Below is a small trained network, with its code and all its weights. Each question gives an input and a target symbol and asks what happens when units are switched off, that is, made to give their printed mean instead of their output.

import numpy as np


def w(rows, s, z=0):
    codes = np.array(rows[::2]) - 128.0
    scale = np.full(codes.shape[1], s)
    scale[-1] = z or s
    return codes * scale


def norm(h):
    return h / np.sqrt((h * h).mean(-1, keepdims=True) + 1e-5)


def f(y):
    return np.maximum(y, 0)


def softmax(a):
    e = np.exp(a - a.max(-1, keepdims=True))
    return e / e.sum(-1, keepdims=True)


def log_softmax(a):
    a = a - a.max(-1, keepdims=True)
    return a - np.log(np.exp(a).sum(-1, keepdims=True))


def net(x, mask):
    ids = ['βγδεζηθλμξπστφψω'.index(c) for c in x.split()]
    T = len(ids)
    res = E[ids] + P[:T]
    r = norm(res)
    for j in range(3):
        rows = slice(2 * j, 2 * j + 2)
        q, k, v = (r @ M[0][rows].T for M in (Q, K, V))
        z = softmax(np.where(np.tri(T) > 0, q @ k.T / 2**0.5, -1e9)) @ v
        o = O[0][rows]
        res = res + np.where(mask[j], z, o[:, -1]) @ o[:, :-1]
    y = f(norm(res) @ A[0][:, :-1].T + A[0][:, -1])
    res = res + np.where(mask[3:11], y, B[0][:, -1]) @ B[0][:, :-1]
    return log_softmax(norm(res)[-1] @ U[:, :-1].T + U[:, -1])


Q, K, V, O, A, B = {}, {}, {}, {}, {}, {}
E = w([
[92,98,71],'β',
[116,126,67],'γ',
[128,157,242],'δ',
[110,123,64],'ε',
[131,193,67],'ζ',
[100,105,68],'η',
[124,102,180],'θ',
[155,107,146],'λ',
[122,82,173],'μ',
[125,92,175],'ξ',
[105,122,64],'π',
[99,105,74],'σ',
[190,123,132],'τ',
[138,182,54],'φ',
[165,73,156],'ψ',
[190,252,21],'ω',
],0.0039)
P = w([
[138,58,49],'0',
[100,136,125],'1',
[167,38,61],'2',
[108,179,149],'3',
[166,19,62],'4',
[93,176,190],'5',
[164,3,49],'6',
[124,225,203],'7',
],0.0035)
Q[0] = w([
[57,147,198],'H1',
[187,54,25],'H1',
[143,184,213],'H2',
[196,255,153],'H2',
[45,140,174],'H3',
[160,239,99],'H3',
],0.0062)
K[0] = w([
[138,196,159],'H1',
[146,45,94],'H1',
[22,183,84],'H2',
[1,98,195],'H2',
[156,202,102],'H3',
[43,133,153],'H3',
],0.0089)
V[0] = w([
[219,123,142],'H1',
[138,100,74],'H1',
[123,68,145],'H2',
[254,149,127],'H2',
[75,122,153],'H3',
[127,164,165],'H3',
],0.0062)
O[0] = w([
[166,65,239,161],'H1',
[47,118,129,229],'H1',
[101,151,252,242],'H2',
[250,228,92,140],'H2',
[57,153,60,89],'H3',
[104,49,68,3],'H3',
],0.0041,0.0022)
A[0] = w([
[203,187,52,30],'N1',
[98,43,190,122],'N2',
[177,73,106,186],'N3',
[156,104,252,195],'N4',
[53,218,143,135],'N5',
[24,115,197,245],'N6',
[56,82,40,153],'N7',
[136,203,88,64],'N8',
],0.0039,0.0011)
B[0] = w([
[160,4,168,144],'N1',
[80,118,91,206],'N2',
[146,119,207,179],'N3',
[93,194,6,254],'N4',
[189,44,152,177],'N5',
[204,137,95,219],'N6',
[189,217,185,169],'N7',
[70,107,160,144],'N8',
],0.0029,0.0036)
U = w([
[192,136,25,149],'β',
[45,90,119,79],'γ',
[111,186,140,62],'δ',
[213,31,212,254],'ε',
[1,162,128,173],'ζ',
[39,97,128,100],'η',
[152,237,65,108],'θ',
[85,194,140,78],'λ',
[77,158,63,84],'μ',
[159,167,119,2],'ξ',
[83,146,79,47],'π',
[163,242,244,160],'σ',
[70,193,154,86],'τ',
[57,134,38,98],'φ',
[177,152,91,94],'ψ',
[189,150,136,43],'ω',
],0.0099,0.0047)

Each question gives the input, a string of symbols that net reads in full, and the target symbol t.
The units are the heads (2 rows each of Q, K, V and O) and the neurons (one row each of A and B). Each row of codes is followed by its name. A weight is (code - 128) times the scale printed after its matrix; where a second scale follows, it is the last column's (O, A, B and U).
mask holds one flag per unit, heads first, then neurons. A switched-off unit (its flag False) gives its mean, the last column of its rows in O or B, instead of its output. The means were averaged over made-up inputs and are rounded, as every weight is.
A unit's drop is (log p(t) with every unit on - log p(t) with that unit switched off) / (log p(t) with every unit on - log p(t) with every unit switched off).
The circuit of an input: a set's keep is (log p(t) with only the set's units on - log p(t) with every unit switched off) / (log p(t) with every unit on - log p(t) with every unit switched off). Starting from all 11 units, units are removed one at a time, each time the one whose removal leaves the highest keep (on an exact tie, the one counted first), for as long as the keep stays at least 0.8.
circuit, biggest first: the units of the circuit, biggest drop first
unit that matters most: the unit with the biggest drop
k most important neurons: the k neurons with the biggest drops, biggest first
heads that matter: for each layer, one digit per head in row order, 1 if its drop is at least 0.15 and else 0, layers parted by /
drop of u: that unit's drop, to one decimal
input ψ τ φ, target ε: circuit, biggest first => [N4, H1]
input η ξ ψ π σ, target ε: unit that matters most => N4
input μ φ β ψ ζ, target ε: circuit, biggest first => [N1, N4]
input ψ μ ψ ψ ζ σ, target σ: circuit, biggest first => [N4, H1, N5]
input β ψ ε, target ε: circuit, biggest first => [N4, N3]
input ψ τ ψ ψ ψ β, target σ: heads that matter => 010
input φ φ π ζ η τ μ γ, target ε: heads that matter => 011
input η ψ π, target ε: circuit, biggest first => [N4, H2]
input η ψ φ γ, target σ: 4 most important neurons => [N4, N5, N2, N6]
input ψ ψ φ π, target σ: circuit, biggest first => [N4, N5]
input ε φ ψ ψ β, target ε: circuit, biggest first => [N4, N7]
input η ψ ψ φ, target σ: circuit, biggest first => [N4, N5]
input ψ ψ ψ ψ σ, target ε: circuit, biggest first => [N4, H2]
input μ μ ψ θ ψ ψ β, target ε: unit that matters most => N4
input ψ ψ η η, target σ: 2 most important neurons => [N4, N5]
input ψ ψ γ, target ε: 3 most important neurons => [N4, N3, N6]
input ψ ψ μ σ, target σ: 4 most important neurons => [N4, N5, N6, N2]
input ψ ε η, target ε: 2 most important neurons => [N4, N7]
input ε ψ ξ φ, target σ: 2 most important neurons => [N4, N5]
input ψ η ψ θ, target ζ: unit that matters most => H2
input ψ θ τ ψ φ ψ η, target ε: 2 most important neurons => [N4, N3]
input μ η η μ, target ζ: drop of N5 => 0.0
input ψ ψ φ, target ε: drop of H1 => 0.1
input θ ψ ξ η, target σ: drop of N2 => 0.4
input ψ ψ ψ η ψ ψ, target ζ: drop of N4 => 0.5
